[[128 116 140 138]
 [116 129 143 131]
 [124 149 121 129]
 [125 125 151 138]
 [116 134 132 113]
 [137 121 108 134]
 [132 140 125 139]]
->
[[137 121 108 134]
 [124 149 121 129]
 [132 140 125 139]
 [116 134 132 113]
 [128 116 140 138]
 [116 129 143 131]
 [125 125 151 138]]

[[104 135 129 137 150 101 122 111 133 151]
 [139 151 136 105 144 110 129 138 127 152]
 [113 113 112 111 104 101 124 114 148 151]]
->
[[113 113 112 111 104 101 124 114 148 151]
 [104 135 129 137 150 101 122 111 133 151]
 [139 151 136 105 144 110 129 138 127 152]]

[[143 144 149 111 108 107 108 143 106 149 112 109 146 147]
 [117 116 112 139 143 144 143 117 148 111 138 141 115 114]]
->
[[117 116 112 139 143 144 143 117 148 111 138 141 115 114]
 [143 144 149 111 108 107 108 143 106 149 112 109 146 147]]

[[141 109 119 150 132 128 143 138 104 118 109 113 125 116 123]
 [100 120 117 105 106 116 129 112 138 149 129 146 113 116 118]
 [140 115 130 113 128 115 104 134 122 120 158 135 117 135 131]
 [127 146 149 149 102 122 143 123 127 112 112 137 148 154 107]
 [141 134 120 104 129 136 126 128 137 124 143 135 148 128 124]]
->
[[100 120 117 105 106 116 129 112 138 149 129 146 113 116 118]
 [141 109 119 150 132 128 143 138 104 118 109 113 125 116 123]
 [141 134 120 104 129 136 126 128 137 124 143 135 148 128 124]
 [140 115 130 113 128 115 104 134 122 120 158 135 117 135 131]
 [127 146 149 149 102 122 143 123 127 112 112 137 148 154 107]]

[[147 125 133 117 128 142 129 124 137 133]
 [112 108 121 136  99 124 119 129 152 117]
 [135 125 139 116 136 132 137 135 144 136]
 [119 126 113 120 143 126 133 139 141 131]
 [142 113 124 118 121 119 122 118 134 138]]
->
[[119 126 113 120 143 126 133 139 141 131]
 [112 108 121 136  99 124 119 129 152 117]
 [142 113 124 118 121 119 122 118 134 138]
 [147 125 133 117 128 142 129 124 137 133]
 [135 125 139 116 136 132 137 135 144 136]]

[[125 127 125 124 126 131 133 129 128 143 128 132]
 [133 128 130 126 128 133 128 128 128 128 128 129]
 [127 129 128 131 129 124 126 128 128 122 128 126]
 [149 129 136 123 131 139 130 126 129 133 128 133]
 [117 129 126 133 129 126 128 129 128 127 128 129]
 [122 128 129 133 127 127 123 129 129 108 128 122]
 [109 128 124 133 127 130 131 131 129 129 128 131]
 [118 129 122 133 128 112 127 128 126 130 128 125]]
->
[[118 129 122 133 128 112 127 128 126 130 128 125]
 [109 128 124 133 127 130 131 131 129 129 128 131]
 [125 127 125 124 126 131 133 129 128 143 128 132]
 [117 129 126 133 129 126 128 129 128 127 128 129]
 [127 129 128 131 129 124 126 128 128 122 128 126]
 [122 128 129 133 127 127 123 129 129 108 128 122]
 [133 128 130 126 128 133 128 128 128 128 128 129]
 [149 129 136 123 131 139 130 126 129 133 128 133]]

[[137 137 149 105 115 129 117 133]
 [110 129 123 150 139 134 146 119]
 [105 140 137 145 131 135 146 120]
 [132 111 105 142 140 123 129 125]
 [117 115 106 149 140 128 136 120]
 [105 141 143 138 127 135 144 122]]
->
[[132 111 105 142 140 123 129 125]
 [117 115 106 149 140 128 136 120]
 [110 129 123 150 139 134 146 119]
 [105 140 137 145 131 135 146 120]
 [105 141 143 138 127 135 144 122]
 [137 137 149 105 115 129 117 133]]

[[108 139 154]
 [131 127 125]]
->
[[131 127 125]
 [108 139 154]]

[[126 136 130 132 115 115 118 124 140 144 126 114 132]
 [106 136 133 128 120 113 123 139 133 156 130 146 140]
 [141 113 124 141 144 147 132 108 124 116 126 123 118]
 [126 145 136 132 142 141 126 132 127 117 136 119 110]
 [134 114 132 133 145 147 131 121 123 114 125 125 115]]
->
[[141 113 124 141 144 147 132 108 124 116 126 123 118]
 [126 136 130 132 115 115 118 124 140 144 126 114 132]
 [134 114 132 133 145 147 131 121 123 114 125 125 115]
 [106 136 133 128 120 113 123 139 133 156 130 146 140]
 [126 145 136 132 142 141 126 132 127 117 136 119 110]]
